Below is a small trained network, with its code and all its weights. Each question gives an input and a class and asks what happens when units are switched off, that is, made to give their printed mean instead of their output.

import numpy as np


def w(rows, s, z=0):
    codes = np.array(rows[::2]) - 128.0
    scale = np.full(codes.shape[1], s)
    scale[-1] = z or s
    return codes * scale


def f(y):
    return y / 2 * (1 + np.tanh(0.7978845608 * (y + 0.044715 * y**3)))


def log_softmax(a):
    a = a - a.max(-1, keepdims=True)
    return a - np.log(np.exp(a).sum(-1, keepdims=True))


def net(x, mask):
    res = np.array(x, float).reshape(1, 6) / 4 @ E
    y = f(res @ A[0][:, :-1].T + A[0][:, -1])
    res = res + np.where(mask, y, B[0][:, -1]) @ B[0][:, :-1]
    return log_softmax(res[-1] @ U[:, :-1].T + U[:, -1])


A, B = {}, {}
E = w([
[129,118,127,124,130,127,127,127,129,134,130,128],'x0',
[165,39,161,192,84,119,143,120,80,57,65,126],'x1',
[129,136,128,134,131,126,134,125,120,124,128,130],'x2',
[132,132,126,126,132,131,140,128,118,126,128,132],'x3',
[124,125,129,124,142,125,134,127,123,125,119,130],'x4',
[249,141,124,76,170,110,76,130,158,90,103,99],'x5',
],0.017)
A[0] = w([
[160,137,119,85,151,93,150,111,106,158,154,127,126],'N1',
[4,162,124,121,132,108,146,121,132,169,143,123,254],'N2',
[80,192,117,153,120,153,156,116,118,173,188,134,212],'N3',
[230,62,132,172,108,122,126,123,116,51,95,116,25],'N4',
[44,51,124,212,64,134,184,141,87,97,104,146,150],'N5',
[98,71,159,238,129,116,128,83,116,110,129,117,106],'N6',
[178,219,124,68,193,130,92,122,152,152,151,128,117],'N7',
],0.019,0.008)
B[0] = w([
[134,132,115,130,123,142,130,118,175,110,144,99,155],'N1',
[150,173,161,145,118,147,56,126,96,222,136,247,239],'N2',
[156,143,141,122,132,123,78,145,108,224,139,207,219],'N3',
[228,139,162,137,134,145,40,126,45,126,109,250,224],'N4',
[22,97,98,127,117,122,210,116,149,62,140,27,253],'N5',
[107,60,125,112,128,114,167,148,132,93,120,59,199],'N6',
[125,154,91,115,153,113,191,126,221,68,116,11,218],'N7',
],0.016,0.037)
U = w([
[76,149,141,140,79,125,98,170,124,255,209,225,232],'0',
[51,26,139,157,53,94,186,136,73,104,160,76,94],'1',
[153,170,85,89,147,80,111,142,191,117,150,24,152],'2',
[196,86,167,132,110,107,39,125,73,82,101,186,2],'3',
],0.0058,0.0044)

Each question gives the input, the list of numbers given to net, and the class t.
The units are the neurons (one row each of A and B). Each row of codes is followed by its name. A weight is (code - 128) times the scale printed after its matrix; where a second scale follows, it is the last column's (A, B and U).
mask holds one flag per neuron, in row order. A switched-off neuron (its flag False) gives its mean, the last column of its row in B, instead of its output. The means were averaged over made-up inputs and are rounded, as every weight is.
A unit's drop is (log p(t) with every unit on - log p(t) with that unit switched off) / (log p(t) with every unit on - log p(t) with every unit switched off).
unit that matters most: the unit with the biggest drop
top k neurons: the k neurons with the biggest drops, biggest first
drop when u is switched off: that unit's drop, to one decimal
input [-5,4,-7,-3,-2,0], class 1: unit that matters most : N2
input [2,1,6,-4,3,-4], class 1: top 2 neurons : [N5 N4]
input [-4,-8,6,6,-3,1], class 2: top 2 neurons : [N7 N4]
input [-2,0,4,-5,1,1], class 2: top 2 neurons : [N2 N4]
input [-8,5,-5,8,5,0], class 1: top 3 neurons : [N5 N2 N3]
input [-4,-3,-4,2,-3,1], class 2: top 2 neurons : [N7 N4]
input [-1,1,2,4,-4,1], class 3: top 2 neurons : [N5 N7]
input [-7,1,0,-4,-5,-5], class 1: top 3 neurons : [N5 N4 N6]
input [-6,1,5,-8,-3,-7], class 1: top 3 neurons : [N5 N6 N4]
input [5,2,-3,8,7,-5], class 1: drop when N5 is switched off : 0.3
input [-7,1,2,8,-4,1], class 3: drop when N3 is switched off : 0.6
input [-6,-2,-2,-1,-4,4], class 2: drop when N7 is switched off : 0.0
